Below are the code and all the weights of a small trained network. Each question names an input and a class and asks about switching units off, where a switched-off unit gives its printed mean instead of its output.

import numpy as np


def w(rows, s, z=0):
    codes = np.array(rows[::2]) - 128.0
    scale = np.full(codes.shape[1], s)
    scale[-1] = z or s
    return codes * scale


def f(y):
    return np.maximum(y, 0)


def log_softmax(a):
    a = a - a.max(-1, keepdims=True)
    return a - np.log(np.exp(a).sum(-1, keepdims=True))


def net(x, mask):
    res = np.array(x, float).reshape(1, 6) / 4 @ E
    y = f(res @ A[0][:, :-1].T + A[0][:, -1])
    res = res + np.where(mask, y, B[0][:, -1]) @ B[0][:, :-1]
    return log_softmax(res[-1] @ U[:, :-1].T + U[:, -1])


A, B = {}, {}
E = w([
[84,181,255,156,187,167],'x0',
[138,79,109,123,52,179],'x1',
[171,201,114,110,186,83],'x2',
[83,80,99,134,110,32],'x3',
[173,70,119,214,187,83],'x4',
[65,96,55,131,165,206],'x5',
],0.0098)
A[0] = w([
[136,128,78,164,95,107,150],'n0',
[99,111,98,159,120,136,121],'n1',
[185,44,47,89,104,178,167],'n2',
[139,160,159,152,81,177,155],'n3',
[176,174,185,136,164,75,255],'n4',
[130,5,58,113,73,111,220],'n5',
[172,202,165,84,141,116,226],'n6',
[87,211,109,45,112,149,214],'n7',
[138,106,132,162,230,112,249],'n8',
[194,115,160,150,173,73,193],'n9',
[139,85,184,192,83,66,97],'n10',
[141,92,46,183,116,74,213],'n11',
[61,114,140,190,171,146,198],'n12',
[75,67,155,116,141,41,136],'n13',
[158,194,165,170,202,63,179],'n14',
[128,103,114,133,75,166,163],'n15',
[155,72,66,112,104,110,157],'n16',
[121,159,200,181,54,157,185],'n17',
[94,138,164,141,111,194,183],'n18',
[132,84,197,135,44,152,178],'n19',
[62,130,100,112,205,148,214],'n20',
[134,181,148,80,134,143,125],'n21',
[26,143,78,146,130,209,196],'n22',
[117,156,148,76,61,95,146],'n23',
[123,109,67,147,96,132,133],'n24',
],0.012,0.0046)
B[0] = w([
[134,148,131,161,48,69,172],'n0',
[106,125,169,120,42,130,158],'n1',
[221,97,95,164,103,116,236],'n2',
[159,91,59,38,210,193,179],'n3',
[27,176,71,140,169,145,228],'n4',
[161,63,119,104,58,50,253],'n5',
[115,242,40,122,159,159,210],'n6',
[168,218,138,85,95,136,217],'n7',
[89,117,151,199,108,163,209],'n8',
[18,130,57,217,196,107,205],'n9',
[46,123,173,98,171,99,187],'n10',
[132,63,148,200,104,24,217],'n11',
[78,66,195,152,112,185,197],'n12',
[26,98,200,116,118,82,189],'n13',
[41,195,68,234,167,165,230],'n14',
[177,62,110,129,124,112,186],'n15',
[210,123,68,138,56,5,203],'n16',
[146,88,50,80,250,189,200],'n17',
[182,79,146,37,160,228,197],'n18',
[120,15,51,14,254,95,199],'n19',
[196,162,243,160,50,210,195],'n20',
[157,187,108,83,122,136,174],'n21',
[204,95,173,122,68,198,229],'n22',
[100,146,134,73,137,86,181],'n23',
[236,86,136,99,74,113,181],'n24',
],0.0071,0.014)
U = w([
[68,144,122,250,178,106,107],'0',
[157,105,208,142,99,190,254],'1',
[88,83,175,111,97,25,5],'2',
[207,100,100,185,71,56,95],'3',
[141,219,118,101,141,123,253],'4',
[149,69,108,50,217,135,63],'5',
],0.013,0.001)

Each question gives the input, the list of numbers given to net, and the class t.
The units are the neurons (one row each of A and B). Each row of codes is followed by its name. A weight is (code - 128) times the scale printed after its matrix; where a second scale follows, it is the last column's (A, B and U).
mask holds one flag per neuron, in row order. A switched-off neuron (its flag False) gives its mean, the last column of its row in B, instead of its output. The means were averaged over made-up inputs and are rounded, as every weight is.
A unit's drop is (log p(t) with every unit on - log p(t) with that unit switched off) / (log p(t) with every unit on - log p(t) with every unit switched off).
The circuit of an input: a set's keep is (log p(t) with only the set's units on - log p(t) with every unit switched off) / (log p(t) with every unit on - log p(t) with every unit switched off). Starting from the 12 units with the biggest drops (on a tie, the unit counted first), units are removed one at a time, each time the one whose removal leaves the highest keep (on an exact tie, the one counted first), for as long as the keep stays at least 0.8.
circuit, biggest first: the units of the circuit, biggest drop first
top k neurons: the k neurons with the biggest drops, biggest first
drop of u: that unit's drop, to one decimal
input [6,-8,-6,0,-7,-3], class 5: circuit, biggest first -> [n17]
input [-6,-1,0,-5,-1,-7], class 4: circuit, biggest first -> [n6, n5, n22]
input [0,-7,8,5,-7,-7], class 0: top 2 neurons -> [n14, n9]
input [5,-5,0,-4,-1,3], class 1: top 2 neurons -> [n20, n12]
input [6,1,1,-1,-4,1], class 5: top 3 neurons -> [n17, n18, n3]
input [-6,7,-8,-7,-2,-4], class 5: top 3 neurons -> [n19, n3, n17]
input [3,-6,8,-8,1,5], class 0: top 2 neurons -> [n14, n8]
input [-6,-4,1,5,7,-3], class 2: top 3 neurons -> [n13, n10, n5]
input [-6,3,-6,6,5,-7], class 2: top 2 neurons -> [n10, n13]
input [-2,0,8,0,-6,8], class 1: top 3 neurons -> [n20, n22, n4]
input [6,-1,2,0,-3,-8], class 4: top 3 neurons -> [n6, n21, n11]
input [-4,-1,-3,-4,-5,5], class 3: top 2 neurons -> [n2, n12]
input [0,5,8,-1,5,4], class 0: top 3 neurons -> [n5, n22, n8]
input [1,6,6,-5,-3,-8], class 4: circuit, biggest first -> [n6]
input [3,-7,-7,-5,0,-3], class 5: top 2 neurons -> [n17, n18]
input [-6,-4,-4,7,6,-5], class 2: drop of n10 -> 0.2
input [-3,3,0,-8,0,6], class 1: drop of n22 -> 0.5
input [5,-4,-3,6,-6,-7], class 4: drop of n7 -> 0.2
input [6,-2,3,8,-6,2], class 4: drop of n7 -> 0.1
input [1,0,1,1,-2,0], class 4: top neuron -> [n19]
